Each row has a name. After each piece below comes the name of the row it's from, unless a question asks for something else. Each question is about the rows just above it.

<82>: [112 116 126 144 160 137]
<65>: [112 110  97  85 155 121]
<51>: [ 91  50 137 160 126 144]
<99>: [163 126 137 129 145 130]
[137 160 126 144]
<51>
[97 85]
<65>
[160 126]
<51>
Does one of the named rows hold [ 85 155] side by side, in this order?
yes

<143>: [141 114 107 117 102 107 102  90  76 103 106 153]
<155>: [108 101  94  91 101 143  93 164  62 119 114 108]
<14>: [149  70  59 130 128  91  74 153 167 112  71  75]
<168>: [128  98  83 122 147  70 102 103 117 122  89  62]
<156>: [123 106 141 100 131  85 146  83  87 121 186 118]
<26>: [134  95  95 101 137  75 116 102  48 122 143  78]
<18>: [ 59 104 205  93 102 123 153 114 102 116 155 164]
<21>: [164 112 119 122  99  78 123 102 177 118  80 191]
[167 112] is in which row?
<14>
Is [102 123 152 114] printed in one of the named rows, side by side and in this order?
no
Among the named rows, does one hold [ 93 102] next to each other, in this order?
yes
Does one of the named rows hold [114 107 117] side by side, in this order?
yes
[119 122  99  78 123 102 177]
<21>
[147  70] is in which row?
<168>

<5>: [130 142 144 144 128 129 120 164 130 127 145 183 115 113 167 120 132 125
 169  94 120 178 157 174 175 102 123  75 119 121 137 102 153 169 104 138
 171 126 116  92 122 140 149 112 128 133 117 126 133 130 107]
<127>: [148 145 152 147 112 133 123 153 120 127 135 187 121 119 169 135 125 158
 164  99 117 179 147 166 164 100 124  87 131 125 163  87 147 162  92 123
 164 126 119  89 137 147 147 126 124 146 120 136 134 117 101]
<116>: [109 144 129 143 141 126 115 172 139 119 151 169 114 103 163 107 141  92
 168  95 123 166 168 171 178 111 123  82 110 122 113 125 160 166 116 151
 168 128 114 100 107 110 148 106 133 123 126 113 134 139 122]
<97>: [109 144 129 143 141 126 115 171 139 124 151 169 114 103 163 107 141  92
 168  95 123 166 168 171 178 111 123  82 110 122 113 125 158 166 116 151
 173 128 114 100 107 126 148 106 133 123 119 113 134 139 122]
<32>: [ 81 154 101 153 146 124 103 166 137 114 149 134 129  83 150 106 149  70
 143 112 127 120 187 135 156 135 125 129 109 135  94 177 160 130 134 157
 157 142 117 119 101  98 141 118 125 122 135  97 142 137 153]
<48>: [ 80 157  96 160 140 127 100 156 125 111 124 123 140  77 143 117 144  84
 125 123 127  97 192 115 136 119 125 151 116 145 102 192 153 109 141 149
 140 153 121 123 114  93 138 130 112 130 140  99 144 130 160]
<11>: [130 142 144 144 128 129 120 164 130 127 145 183 115 113 167 120 132 125
 169  94 120 178 157 174 175 102 123  75 119 121 137 102 153  94 146 137
 124 163 126 120 134 100 136 141  96 138 141 110 146 124 154]
<55>: [ 80 157  96 160 140 127 100 156 125 111 142 123 140  77 143 117 144  84
 125 123 127  97 192 115 136 138 125 151 116 145 102 192 153 109 141 149
 140 153 121 123 114  93 138 130 112 130 140  99 144 130 160]
Is [129 134] printed in one of the named rows, side by side and in this order?
no
Is [144 128] printed in one of the named rows, side by side and in this order?
yes
[ 80 157  96 160 140 127 100 156 125 111 142 123 140  77 143 117 144  84
 125 123 127  97 192 115 136 138 125 151 116 145 102 192 153 109 141 149
 140 153 121 123 114  93 138 130 112 130 140  99 144 130 160]
<55>
Among the named rows, does one hold [124 146] next to each other, in this order?
yes

